[203 168 141 159 167  90 135 154 132 153 160 133 110 106 108 126 139  77
  90 128 172 162  81 174  96 107 135  84 113 108  67 136 149 121 142 108
 134 143 113 115 134 164 168 134 118 157  76 114 148 132 116 156 123 135
 169] : J848
[143 100 170 126 147 170 108 109 108  78 142 173 108 105 177 111  97  99
 170 151 152 173 126 156 145 129 144 115 149 171 129 123 105 166 108 165
 159 128 149  69 174 131 143 126 175 190 132 153 111 136  56 165  85 145
 126] : J592
[156 100 170 126 156 170 108 109 108  78 142 104 108 105 177 111  97  99
 170 151 152 173 126 156 145 129 144 156 149 171 129 123 105 166 108 165
 159 128 149  69 174 131 143 126 175 190 132 153 114 136  56 165 193 145
 126] : J223
asked: [156 100 170 126 156 170 108 109 108  78 142 104 108 105 177 111  97  99
 170 151 152 173 126 156 145 129 144 156 149 171 129 123 105 166 108 165
 159 128 149  69 174 131 143 126 175 190 132 153 114 136  56 165 193 145
 126]	J223
J223?	[156 100 170 126 156 170 108 109 108  78 142 104 108 105 177 111  97  99
 170 151 152 173 126 156 145 129 144 156 149 171 129 123 105 166 108 165
 159 128 149  69 174 131 143 126 175 190 132 153 114 136  56 165 193 145
 126]
asked: [203 168 141 159 167  90 135 154 132 153 160 133 110 106 108 126 139  77
  90 128 172 162  81 174  96 107 135  84 113 108  67 136 149 121 142 108
 134 143 113 115 134 164 168 134 118 157  76 114 148 132 116 156 123 135
 169]	J848
J848?	[203 168 141 159 167  90 135 154 132 153 160 133 110 106 108 126 139  77
  90 128 172 162  81 174  96 107 135  84 113 108  67 136 149 121 142 108
 134 143 113 115 134 164 168 134 118 157  76 114 148 132 116 156 123 135
 169]
asked: [143 100 170 126 147 170 108 109 108  78 142 173 108 105 177 111  97  99
 170 151 152 173 126 156 145 129 144 115 149 171 129 123 105 166 108 165
 159 128 149  69 174 131 143 126 175 190 132 153 111 136  56 165  85 145
 126]	J592

[133 129 123  96 134 109 132 113 122 127 135 136 113 137 161 140 119 126
 107 113 124 143 115 130 128 140 101] -> J448
[117 165 114 137 117  82 155 190 130 101 152 114  82 143 105  76 153 108
  86 110 158 135  97 190  97 125 125] -> J689
[130 131 150 154 153 138 143 101 137 131 151 122 138 114 157 170 126 106
 128 162 154 109  86 185 103 171 107] -> J248
[125 138 120 145 147 132 133 150 111 102 145 128 131 113 136 131 125 124
 147 100 161 123 130 130 133 114 108] -> J919
[145 154 226 161 133 145 133 117 129 126 111 127 118 157 145  45 181 136
 144 124 172  95 122 122 149 131 114] -> J481
[149 150 192 171 172 171 163 162 126 145 102 152  80 127 184  15  85 144
 122 103  64 187  34 128 152 114  38] -> J473
[145  45 181 136 144 123 172  95 122 122 149 131 127 113 165 105 116 166
 149 147  95  83  88  88 118 121 197] -> J181
[104 132 129 110  70 133 127  94 130 109 110 123 108 150 161 148 119 153
 135 118 155 209  53  78  99 131 107] -> J839
asked: [102 145]	J919
asked: [113 137]	J448
asked: [145  45 181 136 144 124 172  95 122 122 149 131]	J481
asked: [104 132 129 110  70 133 127  94 130 109 110 123 108 150 161 148 119 153
 135 118 155 209  53  78  99 131 107]	J839
asked: [140 119 126]	J448
asked: [130 131 150 154 153 138 143 101 137 131 151 122 138 114 157 170 126 106
 128 162 154 109  86 185 103 171 107]	J248

[163 126 173  50 191 201  65  92  46  67]  J281
[101 123 108  94 127 113 182 200 120 110]  J950
[159 162 146 162 145 181  53 156  39 149]  J271
[ 92 112 144 110  88 203 174  96 106  92]  J548
[158 140 176 183 136 141 162 180 124  71]  J584
[101 123 108  94 127 113 182 159  75 165]  J368
[101 123 108  94 127 113 182 200 120  85]  J606
asked: [ 92 112 144 110  88 203 174  96 106  92]	J548
len: [163 126 173  50 191 201  65  92  46  67]	10
J281?	[163 126 173  50 191 201  65  92  46  67]
dup J271: 	[162]

[166 156 149 126 136 132 128 167 127 128 158 135 130 140 169 130 129 140
 185 129 163 149 173 154 130 128 128 130 148] : J301
[130 125 128 177 127 191 145 127 128 128 128 147 128 129 126 130 128 140
 130 121 194 127 150 127 130 188 136 130 129] : J732
[137 161 125 126 146 122 128 194 127 157 138 186 144 140 204 124 128 196
 185 129 126 127 158 127 129 151 161 130 235] : J406
[144 130 132 137 129 181 176 127 128 128 151 129 131 129 126 130 128 241
 138 129 157 127 126 127 242 158 128 144 148] : J337
[188 130 128 126 127 142 141 167 127 128 128 135 142 129 126 130 129 196
 154 134 132 132 126 127 130 128 128 150 197] : J163
[196 130 152 142 129 230 154 134 128 128 128 129 128 129 126 191 128 129
 130 129 176 180 126 127 130 151 128 203 129] : J45
[130 148 128 126 129 142 128 141 131 128 131 169 130 125 154 130 129 129
 170 138 182 140 173 127 130 151 161 124 148] : J506
[166 130 159 126 151 151 128 147 128 136 128 129 128 170 176 130 129 129
 130 129 157 132 158 127 129 150 128 130 129] : J444
[130 130 149 137 127 132 128 187 130 128 151 141 126 129 154 135 141 162
 209 164 126 127 142 127 171 128 161 137 138] : J303
[130 165 135 172 129 132 128 141 129 126 128 169 130 129 169 130 128 129
 177 169 151 140 220 127 130 204 211 130 129] : J26
len: [166 156 149]	3
J732?	[130 125 128 177 127 191 145 127 128 128 128 147 128 129 126 130 128 140
 130 121 194 127 150 127 130 188 136 130 129]
tail: [130 151 161]	[124 148]
tail: [127 129 151]	[161 130 235]

[ 52  52 118  52  52 115 240 120 126 123 119 146 113 100 115 131 118 129]  J508
[113  52 118 122 116 115 240 120 126 123 119 146 113 100 115 131 118 129]  J409
[171  87 131 130 111 132 136 127 164 140 119  89 184 112  63 193 156 166]  J254
asked: [113  52 118 122 116 115 240 120 126 123 119 146 113 100 115 131 118 129]	J409
asked: [ 52  52 118  52  52 115 240 120 126 123 119 146 113 100 115 131 118 129]	J508
asked: [ 52  52 118  52  52]	J508

[ 98 160  86 140 108 202 147  85 129  77 148 139 105 108 125 126 199 129
 128 147 157 193 150 110 197 131 176 161] = J685
[173 137  86 140 108 202 147  85 129  77 148 139 105 108 125 126 199 129
 128 147 157 193 150 110 144 131 176 161] = J875
[148 111 120 107 116 123 117  88 194 139  94 129 104 114  86 164  87 133
 183 146 105 140 108 155 106  94 143 129] = J244
[ 88 144 151 162 144 175 145 183 115 137 119 131 146 160 194  99 170 110
 160 109 106 146 140  88 108 108 146 110] = J359
[132  97  59  98  44 113 135 115 159 198 142  86 231 173 127 195  66  98
 126 172 113 109 151 132  87 202 129 143] = J469
len: [ 88 144 151 162]	4
len: [148 111 120 107 116 123 117  88 194 139  94 129 104 114  86 164  87 133
 183 146 105 140 108 155 106  94 143 129]	28
asked: [132  97  59  98  44 113 135 115 159 198 142  86 231 173 127 195  66  98
 126 172 113 109 151 132  87 202 129 143]	J469
tail: [155 106]	[ 94 143 129]

[ 83  87 170 118  38 158 122] : J737
[ 83 147 147 147 178  93 147] : J320
[170 193  65 140  55 157  95] : J932
[162 162 131 201  51 140 130] : J167
[ 83  87 170 118 178 140 130] : J879
len: [170 193  65 140]	4
J932?	[170 193  65 140  55 157  95]
dup J320: 	[147]

[166 172 109 149  71 124 163  96 125 126 147 105 113 166 152] : J771
[137 144 136 106 132 102  77 132 142 108 143 138 137 152 108] : J440
[180 142 160 117 135 107 130 141 113  94 172 121 134 134 118] : J18
[173 148 136 132  94 173 129 141 113 141  78 178 157 203 150] : J926
[166 116 173 124 109 119 116 105  87 141 135 118 131 165 116] : J588
[180 115 107 149 140 115 173 119 107 127 166  80 141  88 144] : J866
[118 120 102 166 172 109 149  70 124 163 145  94  93 143 170] : J622
[215 119 174 103  98  87  81 116  93 120 163 128 159 158 135] : J502
dup J588: 	[116]
len: [137 144 136 106 132 102  77 132 142 108 143]	11
len: [166 116 173 124 109]	5
len: [180 115 107 149 140 115 173 119 107 127]	10
asked: [142 160 117 135 107 130 141 113]	J18
tail: [130 141 113]	[ 94 172 121 134 134 118]
asked: [166 172 109 149  70 124 163]	J622

[134 152 129 128 127 140 142 102 127 159  38] -> J230
[158 109 117 131 130  97 143 131 101 182 139] -> J681
[100 124 116 131 129 127 125 109 141 149 129] -> J98
[ 95 118 116 131 130 148 159 128 127 142 102] -> J760
[119 145 179 127  91 158 125 152  79 105 170] -> J602
[158 109 117 131 130 148 143 131 101 182 139] -> J330
[119 145 179 127  91 158 125 152  79 146  94] -> J159
J681?	[158 109 117 131 130  97 143 131 101 182 139]
tail: [117 131 130 148]	[143 131 101 182 139]
len: [134 152 129 128]	4
len: [158]	1
asked: [100 124 116 131 129 127 125 109 141]	J98
asked: [128 127 140 142 102 127 159  38]	J230
tail: [116 131 130]	[148 159 128 127 142 102]

[122 110 157 104 128 170 131 168 120 159 112 108 125 175 196 167  94 135
 151 147 146 111 122 135 125 139  49 103  99 133 160 147 141 147 123 113
 109 160  94 117  82] -> J486
[127 120 141 106 146 124  63 150 105 156 134 115 145 119 106 141  93  90
 123 112 100 142 112 133 114 151 148 158 121 142 133 170 130 138 137  94
 129 143 109 119 100] -> J942
[138 148 142 131 149 138 125 149 127 148 129 110 136 136 143 137 104 124
 148 151 136 121 144 150 112 127 111  98  95 139 126 133 129 123 127 120
 118 144  83 103 121] -> J983
[165 143 148 140 206 127  93 188 133 122 146 148 155  97 121 180 126 105
 171 131 101 146 124 137 114 137 109 122 155 168 160 139 138 125 138 100
 133 151 158 117 120] -> J887
[123 145 130  39 135 125  64 120  79 179 166 104  65 161 117  92 101  59
 113 135 112  86 123 144 135 136  98  99 172  75  49 167  60  99 110  91
  82 163 145  44 103] -> J258
[145 181 110 103 139 115  62 108 150  78  83 135 132  88 107 108  97 130
 123 104  64 123 150 118  89 127 153 135 154 126 111 115 126  96 122  49
 156 110 132 157  63] -> J536
[149 121 123  84 155 153  47 159 107  69  43 113 147 152 124 179  97 115
 147  67  60 153 129  72 130 134 130 186 180 157 158 105 148 161 129  82
 116 112 154 151  29] -> J624
len: [138 148 142 131 149 138 125 149 127 148 129 110 136 136 143 137 104 124
 148 151 136 121 144 150 112 127 111  98  95 139 126 133 129]	33
tail: [127 111  98]	[ 95 139 126 133 129 123 127 120 118 144  83 103 121]
J536?	[145 181 110 103 139 115  62 108 150  78  83 135 132  88 107 108  97 130
 123 104  64 123 150 118  89 127 153 135 154 126 111 115 126  96 122  49
 156 110 132 157  63]
J942?	[127 120 141 106 146 124  63 150 105 156 134 115 145 119 106 141  93  90
 123 112 100 142 112 133 114 151 148 158 121 142 133 170 130 138 137  94
 129 143 109 119 100]
J624?	[149 121 123  84 155 153  47 159 107  69  43 113 147 152 124 179  97 115
 147  67  60 153 129  72 130 134 130 186 180 157 158 105 148 161 129  82
 116 112 154 151  29]

[163 129 144 130 177 133 100 114 117 136 102 110 177 137 120  69 178 117
 177] : J641
[ 38 116 198 169 113 135 166 134 155 143  96 107 127 152 136 129  66 121
 112] : J965
[ 38 116 120 169 113 112 166 134 155 143  96 107 108 152 136 129  66 121
 112] : J792
[163 116 144 130 182 133 100 114 117 136 102 110 177 137 120  69 178 117
 117] : J438
J641?	[163 129 144 130 177 133 100 114 117 136 102 110 177 137 120  69 178 117
 177]
dup J792: 	[112]
asked: [ 38 116 198 169 113 135 166 134 155 143  96 107 127 152 136 129  66 121
 112]	J965
J965?	[ 38 116 198 169 113 135 166 134 155 143  96 107 127 152 136 129  66 121
 112]

[131 145 150 129 150]  J173
[132 128 131 134 127]  J225
[133 133 130 133 138]  J860
[138 141 136 146 220]  J255
[ 93 124 121 139 130]  J343
[122 139 125 127 141]  J922
[140 116 115 137 126]  J429
[146 143 134 103 136]  J960
[103 135 122 118 144]  J949
[110 112 135 117 139]  J146
dup J173: 	[150]
asked: [121 139]	J343
J255?	[138 141 136 146 220]
dup J860: 	[133]

[121 130 124 145 238 120 164 144 139 144 135 129 147 108 147 125 185 112
 135 112 130 153 134  90 113 117 117 133 136 133 140 126 134 133 126 133
 158 164 157 156 195 109 123 140 148 117 132 137 153  78 157 142 164 133]  J109
[116 146 129 163 208 131 142 168 147 143 130 117 131  74 116 142 168 138
 124 123 141  97 120  96 122 114 131 112 143 127 128 142 123 129 142 142
 117 132  66 119 103 109 160 113  95 127 142 116  61 174 159 134 137 120]  J638
[121 122  99 162 172  93 173  60 122 120 134 146 125 147 101 134 114 128
 129 135 112 104 136  80 124 133 124 112 100 132 135 123 138 121 142 149
 114 147 128 137 122 108 120 113 110 126 125 136  63 129  66 135 171 115]  J753
[106 105 112 122 206 155 179 100 131 136 103 124 126 111 149 128 171 152
 109 135 108 125 130 144 146 130 127 123 133 134 113 162 132 124 134 124
 137 134 152 139 164 141 144 119  99 123 106 153 141 147 104 118 164 111]  J376
[115 108 154 159 210 115 117 148 110 123 135 146 118 119 109 119 167 167
 101 123 128 109 106 137 137 113 114 130 133 139 125 113 125 127 137 123
 112 133 169 108 163 123 103 113 131 120 101 125 135 147  90 118 136 129]  J128
J638?	[116 146 129 163 208 131 142 168 147 143 130 117 131  74 116 142 168 138
 124 123 141  97 120  96 122 114 131 112 143 127 128 142 123 129 142 142
 117 132  66 119 103 109 160 113  95 127 142 116  61 174 159 134 137 120]
J109?	[121 130 124 145 238 120 164 144 139 144 135 129 147 108 147 125 185 112
 135 112 130 153 134  90 113 117 117 133 136 133 140 126 134 133 126 133
 158 164 157 156 195 109 123 140 148 117 132 137 153  78 157 142 164 133]
len: [106 105 112 122 206 155]	6
asked: [106 105 112 122 206 155 179 100 131 136 103 124 126 111 149 128 171 152
 109 135 108 125 130 144 146 130 127 123 133 134 113 162 132 124 134 124
 137 134 152 139 164 141 144 119  99 123 106 153 141 147 104 118 164 111]	J376
len: [106 105 112 122 206 155 179 100 131 136 103 124 126 111 149 128 171 152
 109 135 108 125 130 144 146 130 127 123 133 134 113 162 132 124 134 124
 137 134]	38
tail: [127 128 142 123]	[129 142 142 117 132  66 119 103 109 160 113  95 127 142 116  61 174 159
 134 137 120]

[ 80 174 125  53 104 181 207 149 103  85 193 100 117]  J188
[181  94 194  88 119 217 131 117 119 189 114 152 168]  J96
[191 177 165  78 157 211 148  89 122 183  51 135 150]  J597
[126 182  77  72 183 133 163 125 199 176 181 173 107]  J423
[126 119 176 161  65 142 155 152  30 167  96 102 137]  J503
[138  88 163  76  74 178 123 127 225  58 109 151 162]  J377
[ 80 174 125  53 101 181 207 149 103  85 193 100 117]  J417
[181  94 194  88 119 217 131 117 119 114 156 125 210]  J461
len: [191 177 165  78 157 211 148  89 122 183  51]	11
J377?	[138  88 163  76  74 178 123 127 225  58 109 151 162]
J503?	[126 119 176 161  65 142 155 152  30 167  96 102 137]
len: [138  88 163  76]	4

[ 75 182 200 180 216 100  45 165  66 183 155 180 207 157 176  66  59 129
 173  51  91 175  76 142 222  66 154 138 200 157 118] : J558
[175  86 168 203 217 127  56 131  66 175 122 173 160 150 177  61  78 133
 149  62  79 171  74 147 234 138 159 155 119 152 146] : J396
[164 119 200 180 216 100  45 165  66 183 155 180 207 157 176  78  59 129
 173  51  91 175  75 154 239 145 164 169 102 146 170] : J943
[155 141 208 158 198  84  47 178  75 180 171 180 224 160 171  99  41 128
 193  47 128 177  86 125 200 116 144 119 156 160  89] : J369
dup J396: 	[175]
asked: [ 75 180]	J369
asked: [173  51  91 175  76]	J558
asked: [152 146]	J396
asked: [175  86 168 203 217 127  56 131  66 175 122 173 160 150 177  61  78 133
 149  62  79 171  74 147 234 138 159 155 119 152 146]	J396
asked: [155 141 208 158 198  84  47 178  75 180 171 180 224 160 171  99  41 128
 193  47 128 177  86 125 200 116 144 119 156 160  89]	J369

